Here is a tiny trained network, its code and every weight. The questions are about switching its units off for an input and a target symbol, where a switched-off unit gives its printed mean instead of its output.

import numpy as np


def w(rows, s, z=0):
    codes = np.array(rows[::2]) - 128.0
    scale = np.full(codes.shape[1], s)
    scale[-1] = z or s
    return codes * scale


def norm(h):
    return h / np.sqrt((h * h).mean(-1, keepdims=True) + 1e-5)


def f(y):
    return y / 2 * (1 + np.tanh(0.7978845608 * (y + 0.044715 * y**3)))


def softmax(a):
    e = np.exp(a - a.max(-1, keepdims=True))
    return e / e.sum(-1, keepdims=True)


def log_softmax(a):
    a = a - a.max(-1, keepdims=True)
    return a - np.log(np.exp(a).sum(-1, keepdims=True))


def net(x, mask):
    ids = ['ΓΦΨΩαδζητ'.index(c) for c in x.split()]
    T = len(ids)
    res = E[ids] + P[:T]
    u = 0
    for l in range(2):
        r = norm(res)
        for j in range(2):
            rows = slice(2 * j, 2 * j + 2)
            q, k, v = (r @ M[l][rows].T for M in (Q, K, V))
            z = softmax(np.where(np.tri(T) > 0, q @ k.T / 2**0.5, -1e9)) @ v
            o = O[l][rows]
            res = res + np.where(mask[u + j], z, o[:, -1]) @ o[:, :-1]
        u += 2
        y = f(norm(res) @ A[l][:, :-1].T + A[l][:, -1])
        res = res + np.where(mask[u : u + 4], y, B[l][:, -1]) @ B[l][:, :-1]
        u += 4
    return log_softmax(norm(res)[-1] @ U[:, :-1].T + U[:, -1])


Q, K, V, O, A, B = {}, {}, {}, {}, {}, {}
E = w([
[68,133,101,89,122],'Γ',
[239,156,180,174,165],'Φ',
[93,160,129,97,102],'Ψ',
[196,111,132,192,216],'Ω',
[102,164,144,116,98],'α',
[251,97,185,151,119],'δ',
[112,121,145,44,123],'ζ',
[66,112,109,116,114],'η',
[93,132,143,145,94],'τ',
],0.026)
P = w([
[229,146,91,105,74],'0',
[184,181,89,155,105],'1',
[163,197,90,176,129],'2',
[143,196,95,194,147],'3',
[114,195,113,204,166],'4',
[94,178,138,203,176],'5',
[75,157,170,188,181],'6',
[68,133,199,174,181],'7',
[78,105,226,150,182],'8',
[98,83,240,128,182],'9',
[128,67,254,118,205],'10',
[188,48,254,78,211],'11',
],0.015)
Q[0] = w([
[118,107,82,88,132],'0.h1',
[134,109,132,140,155],'0.h1',
[238,69,107,106,159],'0.h2',
[135,94,248,95,253],'0.h2',
],0.026)
K[0] = w([
[145,151,85,101,105],'0.h1',
[165,98,150,150,124],'0.h1',
[112,57,201,76,103],'0.h2',
[5,139,236,151,221],'0.h2',
],0.019)
V[0] = w([
[111,110,159,136,97],'0.h1',
[76,110,206,154,194],'0.h1',
[171,177,92,10,198],'0.h2',
[218,244,249,156,84],'0.h2',
],0.011)
O[0] = w([
[66,142,150,95,89,131],'0.h1',
[145,195,82,11,149,121],'0.h1',
[10,184,192,22,214,114],'0.h2',
[110,92,95,46,53,253],'0.h2',
],0.011,0.0046)
A[0] = w([
[127,150,116,86,114,253],'0.n1',
[130,126,118,123,197,43],'0.n2',
[109,4,78,130,217,101],'0.n3',
[98,89,171,114,109,139],'0.n4',
],0.016,0.0063)
B[0] = w([
[67,107,169,156,131,254],'0.n1',
[114,123,12,4,208,126],'0.n2',
[34,117,107,161,120,162],'0.n3',
[90,184,140,80,182,203],'0.n4',
],0.015,0.0083)
Q[1] = w([
[158,43,82,120,221],'1.h1',
[222,254,214,90,81],'1.h1',
[121,115,183,119,212],'1.h2',
[62,134,111,145,104],'1.h2',
],0.0093)
K[1] = w([
[66,73,11,187,86],'1.h1',
[232,2,169,52,234],'1.h1',
[105,172,110,76,145],'1.h2',
[128,53,143,106,185],'1.h2',
],0.0082)
V[1] = w([
[195,119,144,90,163],'1.h1',
[118,221,110,142,37],'1.h1',
[253,30,229,60,174],'1.h2',
[91,17,237,150,105],'1.h2',
],0.0076)
O[1] = w([
[107,200,143,122,55,64],'1.h1',
[98,1,131,132,171,152],'1.h1',
[107,156,47,98,197,1],'1.h2',
[62,231,124,219,114,214],'1.h2',
],0.0099,0.0071)
A[1] = w([
[255,53,121,222,137,2],'1.n1',
[25,200,132,90,195,78],'1.n2',
[15,115,163,130,77,184],'1.n3',
[133,10,172,86,173,90],'1.n4',
],0.0088,0.0093)
B[1] = w([
[179,81,200,2,207,131],'1.n1',
[198,100,99,117,184,171],'1.n2',
[179,140,114,117,124,254],'1.n3',
[140,132,115,129,161,129],'1.n4',
],0.021,0.015)
U = w([
[207,133,177,191,248,5],'Γ',
[80,169,74,90,113,157],'Φ',
[41,143,205,57,192,132],'Ψ',
[207,70,121,119,152,121],'Ω',
[32,89,144,46,67,95],'α',
[140,163,44,124,150,157],'δ',
[109,168,93,124,139,185],'ζ',
[91,172,158,222,140,116],'η',
[151,83,96,146,64,147],'τ',
],0.016,0.013)

Each question gives the input, a string of symbols that net reads in full, and the target symbol t.
The units are the heads (2 rows each of Q, K, V and O) and the neurons (one row each of A and B). Each row of codes is followed by its name. A weight is (code - 128) times the scale printed after its matrix; where a second scale follows, it is the last column's (O, A, B and U).
mask holds one flag per unit, layer by layer, with each layer's heads first. A switched-off unit (its flag False) gives its mean, the last column of its rows in O or B, instead of its output. The means were averaged over made-up inputs and are rounded, as every weight is.
A unit's drop is (log p(t) with every unit on - log p(t) with that unit switched off) / (log p(t) with every unit on - log p(t) with every unit switched off).
The circuit of an input: a set's keep is (log p(t) with only the set's units on - log p(t) with every unit switched off) / (log p(t) with every unit on - log p(t) with every unit switched off). Starting from all 12 units, units are removed one at a time, each time the one whose removal leaves the highest keep (on an exact tie, the one counted first), for as long as the keep stays at least 0.8.
units of the circuit, in order: the units of the circuit, biggest drop first
unit that matters most: the unit with the biggest drop
k most important neurons: the k neurons with the biggest drops, biggest first
top k neurons in layer l: the k neurons of layer l with the biggest drops, biggest first
which heads matter: for each layer, one digit per head in row order, 1 if its drop is at least 0.15 and else 0, layers parted by /
input τ τ Ω Ω τ τ, target Ω: unit that matters most => 1.n3
input η Ω Ψ, target η: which heads matter => 11 / 00
input ζ ζ ζ Ψ τ Γ η Ψ Γ, target Γ: which heads matter => 01 / 00
input η τ η δ Ψ Ψ Ω Ω, target δ: which heads matter => 10 / 00
input Ω Φ η, target Ω: top 3 neurons in layer 0 => 0.n3; 0.n2; 0.n1
input Ψ α Ω τ τ η, target Ω: units of the circuit, in order => 1.n3; 1.h2
input τ Ψ Ψ Ψ ζ Γ Ψ Ψ Φ, target η: units of the circuit, in order => 1.n3; 1.n2
input Φ Ψ α Ψ Ψ α Ψ Ψ Ω τ Φ, target Ω: 3 most important neurons => 1.n1; 0.n4; 0.n3
input η η Ψ Ψ η ζ τ Ψ Ω ζ Ψ δ, target Ψ: units of the circuit, in order => 1.n3; 0.h1; 1.n2
input Ψ τ Ψ ζ Ω, target Ψ: which heads matter => 01 / 00
input α Ψ Ψ α α Ψ, target Ψ: top 2 neurons in layer 0 => 0.n1; 0.n3
input η Ψ ζ Γ Ψ Γ δ η δ Φ η, target η: top 2 neurons in layer 0 => 0.n3; 0.n4
input η Ψ η ζ Φ Φ η Ψ α ζ Ψ, target Ω: which heads matter => 11 / 01
input η Ψ ζ Ψ η τ Φ α η Ψ Ψ, target α: units of the circuit, in order => 0.h2; 0.h1; 0.n1
input τ Ψ α Ω Ψ, target Ψ: units of the circuit, in order => 0.h2
input Γ τ Ψ Ψ τ Ω τ η Ψ δ α, target η: units of the circuit, in order => 0.h2; 1.n2
input η Γ Ψ τ ζ Ψ ζ τ η Ψ Ψ, target τ: which heads matter => 11 / 00
input Ω Ψ δ, target τ: which heads matter => 01 / 10
input Ψ Ψ η Φ η Ψ τ τ Ω, target Ω: units of the circuit, in order => 0.h2; 1.n1
input Ψ δ Ψ η, target Ψ: units of the circuit, in order => 0.h2
input Ψ Ψ Ψ Ω α Φ ζ ζ τ ζ η α, target τ: which heads matter => 11 / 10
